Below is a small trained network, with its code and all its weights. Each question gives an input and a target symbol and asks what happens when units are switched off, that is, made to give their printed mean instead of their output.

import numpy as np


def w(rows, s, z=0):
    codes = np.array(rows[::2]) - 128.0
    scale = np.full(codes.shape[1], s)
    scale[-1] = z or s
    return codes * scale


def norm(h):
    return h / np.sqrt((h * h).mean(-1, keepdims=True) + 1e-5)


def f(y):
    return y / 2 * (1 + np.tanh(0.7978845608 * (y + 0.044715 * y**3)))


def softmax(a):
    e = np.exp(a - a.max(-1, keepdims=True))
    return e / e.sum(-1, keepdims=True)


def log_softmax(a):
    a = a - a.max(-1, keepdims=True)
    return a - np.log(np.exp(a).sum(-1, keepdims=True))


def net(x, mask):
    ids = ['ΓΘΛΣΦΨΩαβεημξτ'.index(c) for c in x.split()]
    T = len(ids)
    res = E[ids] + P[:T]
    u = 0
    for l in range(2):
        r = norm(res)
        for j in range(2):
            rows = slice(2 * j, 2 * j + 2)
            q, k, v = (r @ M[l][rows].T for M in (Q, K, V))
            z = softmax(np.where(np.tri(T) > 0, q @ k.T / 2**0.5, -1e9)) @ v
            o = O[l][rows]
            res = res + np.where(mask[u + j], z, o[:, -1]) @ o[:, :-1]
        u += 2
        y = f(norm(res) @ A[l][:, :-1].T + A[l][:, -1])
        res = res + np.where(mask[u : u + 16], y, B[l][:, -1]) @ B[l][:, :-1]
        u += 16
    return log_softmax(norm(res)[-1] @ U[:, :-1].T + U[:, -1])


Q, K, V, O, A, B = {}, {}, {}, {}, {}, {}
E = w([
[215,146,167,131,125,118,125,74,166],'Γ',
[153,31,194,116,202,95,157,143,160],'Θ',
[199,188,146,211,2,158,128,172,201],'Λ',
[86,84,94,193,155,126,54,94,131],'Σ',
[124,144,46,111,113,96,191,156,211],'Φ',
[115,72,44,115,232,106,104,103,61],'Ψ',
[75,184,117,107,135,108,131,141,93],'Ω',
[122,49,242,121,187,92,137,159,112],'α',
[228,129,207,141,74,124,125,60,127],'β',
[104,81,89,139,192,123,87,98,80],'ε',
[96,82,131,203,143,172,67,112,102],'η',
[85,121,110,150,224,97,46,118,83],'μ',
[127,141,173,78,129,26,114,101,113],'ξ',
[129,111,218,168,140,158,129,172,169],'τ',
],0.0078)
P = w([
[186,155,141,129,94,205,242,72,96],'0',
[129,172,101,149,147,24,15,131,253],'1',
[135,138,125,160,98,74,47,158,235],'2',
[151,125,112,137,134,95,65,147,229],'3',
[158,124,115,145,132,93,58,172,218],'4',
[162,114,112,135,137,108,78,172,208],'5',
[159,124,126,164,100,126,75,189,189],'6',
[173,118,122,142,140,130,90,177,192],'7',
[168,117,129,151,134,134,92,186,184],'8',
[170,114,129,146,143,144,109,186,181],'9',
[170,120,139,148,137,153,109,192,177],'10',
],0.0045)
Q[0] = w([
[164,158,239,19,108,77,127,171,126],'L0H0',
[52,58,95,191,200,164,60,135,125],'L0H0',
[134,108,231,58,75,156,200,139,142],'L0H1',
[57,54,81,253,192,176,75,82,75],'L0H1',
],0.0058)
K[0] = w([
[162,43,141,100,173,80,15,200,186],'L0H0',
[122,90,179,139,129,147,168,52,14],'L0H0',
[124,76,165,73,136,121,45,254,143],'L0H1',
[148,87,189,183,186,180,198,73,56],'L0H1',
],0.0058)
V[0] = w([
[141,153,88,29,164,2,246,109,155],'L0H0',
[136,95,202,115,103,117,99,56,11],'L0H0',
[137,199,139,48,128,100,27,198,35],'L0H1',
[90,208,17,132,111,121,90,79,156],'L0H1',
],0.0036)
O[0] = w([
[216,113,178,161,112,42,95,125,1,75],'L0H0',
[166,89,40,18,26,135,158,183,159,108],'L0H0',
[235,241,114,194,144,72,143,195,238,1],'L0H1',
[76,112,227,166,98,109,215,59,196,137],'L0H1',
],0.0044,0.0033)
A[0] = w([
[153,99,88,30,118,206,77,240,158,64],'L0N0',
[87,157,14,104,118,100,164,180,111,128],'L0N1',
[175,168,47,60,123,165,81,179,100,1],'L0N2',
[28,153,170,42,128,111,145,142,63,76],'L0N3',
[124,37,102,125,167,116,183,159,75,106],'L0N4',
[180,74,135,92,162,128,147,216,221,73],'L0N5',
[58,74,77,146,122,100,104,78,89,64],'L0N6',
[114,90,197,101,202,139,114,69,87,157],'L0N7',
[111,175,156,66,202,180,156,144,101,138],'L0N8',
[133,123,163,159,194,28,176,128,119,126],'L0N9',
[87,163,115,78,37,83,173,63,157,169],'L0N10',
[111,198,109,64,198,87,93,142,92,99],'L0N11',
[180,95,253,98,134,102,194,145,169,120],'L0N12',
[80,114,186,140,108,202,136,118,169,101],'L0N13',
[78,161,50,137,141,113,102,86,165,150],'L0N14',
[117,145,212,158,169,132,199,204,195,103],'L0N15',
],0.0053,0.004)
B[0] = w([
[112,225,14,101,124,56,125,74,115,203],'L0N0',
[133,195,170,159,87,210,227,99,129,145],'L0N1',
[111,222,129,114,84,111,33,65,155,112],'L0N2',
[155,198,130,215,31,143,175,16,182,106],'L0N3',
[106,99,157,140,179,75,9,212,132,164],'L0N4',
[153,204,182,165,109,16,87,75,187,205],'L0N5',
[171,65,227,147,236,141,69,154,108,207],'L0N6',
[109,151,91,218,47,107,114,134,154,239],'L0N7',
[192,96,123,225,112,100,139,150,147,121],'L0N8',
[112,187,99,112,133,246,113,188,104,214],'L0N9',
[243,217,124,175,91,120,126,59,156,172],'L0N10',
[154,4,143,195,129,145,137,71,249,114],'L0N11',
[49,223,179,81,129,118,70,174,165,242],'L0N12',
[209,51,157,120,166,53,84,174,210,198],'L0N13',
[172,122,147,192,154,192,194,157,85,251],'L0N14',
[27,83,122,35,206,62,59,194,117,253],'L0N15',
],0.0045,0.0027)
Q[1] = w([
[170,205,208,148,131,42,215,142,179],'L1H0',
[170,240,90,52,126,151,133,95,209],'L1H0',
[164,170,115,128,38,114,118,94,86],'L1H1',
[116,141,188,2,111,73,199,118,136],'L1H1',
],0.0053)
K[1] = w([
[122,180,144,157,196,43,115,200,254],'L1H0',
[157,103,181,157,144,128,79,195,151],'L1H0',
[112,106,164,140,127,116,40,147,123],'L1H1',
[87,182,211,136,229,68,112,150,167],'L1H1',
],0.0066)
V[1] = w([
[64,162,183,110,92,125,213,172,128],'L1H0',
[81,115,70,115,64,172,202,79,29],'L1H0',
[51,200,205,80,144,47,176,58,178],'L1H1',
[117,94,139,145,254,52,87,83,130],'L1H1',
],0.0041)
O[1] = w([
[117,121,1,171,124,89,123,146,93,72],'L1H0',
[64,121,95,136,171,58,140,139,177,4],'L1H0',
[123,81,114,177,107,185,77,140,110,55],'L1H1',
[150,54,132,163,108,132,137,53,110,173],'L1H1',
],0.0068,0.0028)
A[1] = w([
[169,136,182,125,246,169,108,78,149,81],'L1N0',
[117,82,72,67,166,100,98,99,59,2],'L1N1',
[220,223,168,131,97,162,112,166,139,160],'L1N2',
[134,188,143,173,139,155,153,148,94,29],'L1N3',
[187,89,169,160,118,67,100,162,68,149],'L1N4',
[74,142,139,109,85,61,217,106,124,41],'L1N5',
[156,188,226,138,35,161,171,82,183,130],'L1N6',
[203,178,135,142,23,56,86,99,84,216],'L1N7',
[112,130,127,151,194,24,141,146,145,13],'L1N8',
[120,171,60,168,109,49,78,189,145,11],'L1N9',
[214,237,117,165,25,86,247,39,169,108],'L1N10',
[158,253,165,127,86,97,184,43,169,120],'L1N11',
[177,234,159,211,48,152,155,106,155,131],'L1N12',
[72,94,79,97,172,102,141,151,100,2],'L1N13',
[83,57,107,81,201,164,78,165,109,85],'L1N14',
[103,86,92,185,135,68,88,122,158,91],'L1N15',
],0.0057,0.0033)
B[1] = w([
[164,135,133,122,34,126,170,173,101,206],'L1N0',
[120,60,193,179,62,188,60,139,191,134],'L1N1',
[114,18,140,217,154,127,138,90,187,254],'L1N2',
[116,95,145,46,147,177,138,165,137,122],'L1N3',
[120,172,92,137,180,101,212,141,104,175],'L1N4',
[86,144,255,158,123,55,94,181,96,104],'L1N5',
[133,117,182,237,47,115,112,89,202,221],'L1N6',
[168,140,111,160,174,97,194,140,229,211],'L1N7',
[89,118,215,36,54,123,93,158,117,135],'L1N8',
[216,47,150,66,26,178,177,140,162,143],'L1N9',
[159,236,145,193,11,42,71,61,177,200],'L1N10',
[168,136,119,214,13,41,16,110,189,183],'L1N11',
[146,125,221,116,77,121,170,53,173,237],'L1N12',
[6,151,195,123,88,132,142,125,156,125],'L1N13',
[162,200,156,144,80,127,184,109,148,234],'L1N14',
[156,106,68,144,68,160,165,81,74,170],'L1N15',
],0.0053,0.0044)
U = w([
[38,63,148,137,35,124,57,193,95,30],'Γ',
[241,110,179,109,161,148,38,76,27,33],'Θ',
[180,199,131,185,194,230,144,219,136,100],'Λ',
[113,29,216,163,189,222,193,68,209,112],'Σ',
[70,95,38,227,206,57,62,67,64,119],'Φ',
[198,88,188,69,186,62,206,124,69,97],'Ψ',
[205,67,32,116,38,102,138,230,116,124],'Ω',
[230,155,28,51,152,171,17,74,151,179],'α',
[91,144,104,31,26,142,81,120,170,101],'β',
[54,105,229,11,126,35,125,105,158,8],'ε',
[43,233,60,76,187,158,164,126,201,254],'η',
[161,230,160,203,41,53,135,30,202,164],'μ',
[238,125,54,107,185,3,193,177,174,75],'ξ',
[193,216,200,38,91,192,132,77,97,79],'τ',
],0.006,0.0023)

Each question gives the input, a string of symbols that net reads in full, and the target symbol t.
The units are the heads (2 rows each of Q, K, V and O) and the neurons (one row each of A and B). Each row of codes is followed by its name. A weight is (code - 128) times the scale printed after its matrix; where a second scale follows, it is the last column's (O, A, B and U).
mask holds one flag per unit, layer by layer, with each layer's heads first. A switched-off unit (its flag False) gives its mean, the last column of its rows in O or B, instead of its output. The means were averaged over made-up inputs and are rounded, as every weight is.
A unit's drop is (log p(t) with every unit on - log p(t) with that unit switched off) / (log p(t) with every unit on - log p(t) with every unit switched off).
k most important neurons: the k neurons with the biggest drops, biggest first
top k neurons in layer l: the k neurons of layer l with the biggest drops, biggest first
which heads matter: for each layer, one digit per head in row order, 1 if its drop is at least 0.15 and else 0, layers parted by /
input Σ Σ Ω Θ Ω Φ Γ μ α Σ Φ, target Σ: 2 most important neurons => (L0N15; L0N5)
input ε α Σ Ω Λ ξ μ Σ Ω, target Σ: top neuron in layer 0 => (L0N15)
input Θ Σ η τ η, target Θ: which heads matter => 01 / 10
input Σ α α η Φ Ω Θ η, target Σ: which heads matter => 11 / 10
input Γ Ω Φ Σ η Σ α Ω Σ α Σ, target Γ: which heads matter => 11 / 11
input Θ Σ Ψ Ω Σ η Σ τ Ψ Σ Σ, target Θ: which heads matter => 01 / 10
input α Ψ η ξ Σ Σ Φ ε Σ μ, target α: 2 most important neurons => (L0N2; L0N0)
input Λ Σ Λ Γ η, target Λ: which heads matter => 00 / 01
input Φ β Φ ξ ε η μ Θ Φ, target Λ: top 2 neurons in layer 1 => (L1N12; L1N6)
input Ω η Σ Σ Σ Σ Ψ, target Ω: which heads matter => 11 / 10
input Σ Σ Θ Ψ Σ Φ Σ Σ β Σ α, target ε: 4 most important neurons => (L0N15; L0N14; L0N12; L1N11)
input α Γ Φ τ α η Σ Σ Φ Γ, target Σ: which heads matter => 11 / 11
input ξ ξ μ, target ξ: which heads matter => 11 / 00
input ξ Σ η ε Γ Θ τ α Ω ξ, target Σ: 2 most important neurons => (L1N2; L1N10)
input τ ε Σ, target τ: which heads matter => 01 / 11
input Λ Γ Σ α Φ Σ Σ α Σ, target Λ: which heads matter => 00 / 01
input η Σ η, target η: which heads matter => 10 / 00
input Ω Σ η μ η, target Ω: which heads matter => 01 / 10
input Ψ ε Λ Ψ Φ Φ Λ Σ α Φ Σ, target Ψ: most important neuron => (L0N4)
input Σ Σ Θ, target ε: which heads matter => 00 / 00
input ε α Σ Σ Ω Φ ε α α η Ω, target Σ: 3 most important neurons => (L0N15; L0N3; L0N7)
input Γ Ψ Σ Φ Σ, target Γ: 2 most important neurons => (L0N5; L0N6)
input Λ Ψ Γ β Γ Σ ε Σ α, target ε: 4 most important neurons => (L0N15; L0N5; L0N14; L1N11)
input Σ Φ η Ω Φ, target Σ: 2 most important neurons => (L0N10; L0N15)
input α α ξ ε Ψ α Φ α β α, target ξ: top 2 neurons in layer 1 => (L1N4; L1N7)
input α τ Ω Σ α Σ τ Σ Σ, target α: 2 most important neurons => (L0N0; L0N2)
input Θ Φ Ψ, target Θ: most important neuron => (L0N4)
input α Λ Γ Σ Ψ η, target α: most important neuron => (L0N0)
